Below is a small trained network, with its code and all its weights. Each question gives an input and a class and asks what happens when units are switched off, that is, made to give their printed mean instead of their output.

import numpy as np


def w(rows, s, z=0):
    codes = np.array(rows[::2]) - 128.0
    scale = np.full(codes.shape[1], s)
    scale[-1] = z or s
    return codes * scale


def f(y):
    return y / 2 * (1 + np.tanh(0.7978845608 * (y + 0.044715 * y**3)))


def log_softmax(a):
    a = a - a.max(-1, keepdims=True)
    return a - np.log(np.exp(a).sum(-1, keepdims=True))


def net(x, mask):
    res = np.array(x, float).reshape(1, 8) / 4 @ E
    y = f(res @ A[0][:, :-1].T + A[0][:, -1])
    res = res + np.where(mask, y, B[0][:, -1]) @ B[0][:, :-1]
    return log_softmax(res[-1] @ U[:, :-1].T + U[:, -1])


A, B = {}, {}
E = w([
[91,165,105,1,159],'x0',
[128,126,129,127,127],'x1',
[127,130,131,128,127],'x2',
[211,63,110,121,207],'x3',
[127,123,130,125,126],'x4',
[232,197,111,101,67],'x5',
[129,127,131,127,126],'x6',
[128,128,125,129,128],'x7',
],0.0079)
A[0] = w([
[23,106,137,113,156,235],'neuron 0',
[161,191,129,61,58,150],'neuron 1',
[98,59,115,168,165,254],'neuron 2',
[115,103,118,127,127,178],'neuron 3',
[37,190,112,58,99,113],'neuron 4',
[186,94,134,192,167,147],'neuron 5',
[77,150,140,219,22,219],'neuron 6',
[73,130,141,115,139,172],'neuron 7',
[251,139,112,131,71,177],'neuron 8',
[156,118,110,17,220,55],'neuron 9',
],0.016,0.0037)
B[0] = w([
[161,99,131,48,226,237],'neuron 0',
[56,140,90,169,3,215],'neuron 1',
[79,64,181,190,174,227],'neuron 2',
[124,120,140,134,151,146],'neuron 3',
[114,26,86,57,87,228],'neuron 4',
[142,41,112,167,143,200],'neuron 5',
[140,252,173,117,184,245],'neuron 6',
[147,113,121,88,168,173],'neuron 7',
[243,131,58,75,88,216],'neuron 8',
[133,250,178,140,161,214],'neuron 9',
],0.023,0.012)
U = w([
[67,184,213,132,212,157],'0',
[192,17,54,65,135,254],'1',
[149,251,129,162,81,122],'2',
[39,70,78,135,34,18],'3',
[85,2,139,246,140,52],'4',
],0.006,0.0016)

Each question gives the input, the list of numbers given to net, and the class t.
The units are the neurons (one row each of A and B). Each row of codes is followed by its name. A weight is (code - 128) times the scale printed after its matrix; where a second scale follows, it is the last column's (A, B and U).
mask holds one flag per neuron, in row order. A switched-off neuron (its flag False) gives its mean, the last column of its row in B, instead of its output. The means were averaged over made-up inputs and are rounded, as every weight is.
A unit's drop is (log p(t) with every unit on - log p(t) with that unit switched off) / (log p(t) with every unit on - log p(t) with every unit switched off).
The circuit of an input: a set's keep is (log p(t) with only the set's units on - log p(t) with every unit switched off) / (log p(t) with every unit on - log p(t) with every unit switched off). Starting from all 10 units, units are removed one at a time, each time the one whose removal leaves the highest keep (on an exact tie, the one counted first), for as long as the keep stays at least 0.8.
circuit, biggest first: the units of the circuit, biggest drop first
most important unit: the unit with the biggest drop
top k neurons: the k neurons with the biggest drops, biggest first
drop of u: that unit's drop, to one decimal
input [1,2,-6,-7,2,8,2,7], class 3: top 2 neurons -> neuron 1; neuron 4
input [3,5,-5,-7,-2,5,6,0], class 3: circuit, biggest first -> neuron 1
input [-8,-8,0,-1,0,4,-6,0], class 2: circuit, biggest first -> neuron 6; neuron 8
input [-1,-2,0,3,-4,-6,-6,-3], class 4: top 2 neurons -> neuron 6; neuron 2
input [2,4,2,-8,7,1,-8,0], class 3: top 2 neurons -> neuron 4; neuron 1
input [7,3,1,2,7,-2,-1,4], class 0: top 2 neurons -> neuron 9; neuron 8
input [-5,2,-5,3,8,0,3,2], class 4: circuit, biggest first -> neuron 0; neuron 5
input [8,6,-7,1,2,2,2,-2], class 2: top 3 neurons -> neuron 9; neuron 2; neuron 5
input [0,4,4,3,5,-6,8,7], class 4: top 4 neurons -> neuron 6; neuron 2; neuron 9; neuron 8
input [8,-2,-6,7,8,0,-2,-1], class 0: top 3 neurons -> neuron 8; neuron 1; neuron 9
input [-5,7,0,0,-6,-1,-8,8], class 0: top 3 neurons -> neuron 6; neuron 4; neuron 1
input [1,-3,8,8,-3,-5,1,2], class 0: top 2 neurons -> neuron 9; neuron 4
input [2,-7,-8,-7,-6,-8,-7,-8], class 1: top 2 neurons -> neuron 4; neuron 9
input [-4,-2,6,-1,0,-4,-4,7], class 0: circuit, biggest first -> neuron 6
input [1,1,-1,2,1,1,7,2], class 2: top 4 neurons -> neuron 4; neuron 0; neuron 2; neuron 5
input [1,-4,8,-5,-3,-3,2,-8], class 1: top 2 neurons -> neuron 4; neuron 9
input [0,5,-6,4,3,-5,-6,-5], class 4: top 3 neurons -> neuron 6; neuron 2; neuron 5
input [7,3,-3,-3,-8,1,1,-1], class 3: top 2 neurons -> neuron 1; neuron 8
input [-1,8,8,4,4,-7,-3,-8], class 4: top 2 neurons -> neuron 6; neuron 2
input [-2,-4,-7,4,-1,0,7,-3], class 4: most important unit -> neuron 0
input [4,-4,-7,-6,-1,3,7,2], class 3: drop of neuron 1 -> 0.4
input [3,7,-3,3,1,4,2,1], class 2: drop of neuron 9 -> 0.0
input [8,-2,-7,6,-2,5,-6,8], class 2: drop of neuron 9 -> 0.1
input [4,2,1,0,6,7,7,4], class 3: drop of neuron 6 -> 0.8
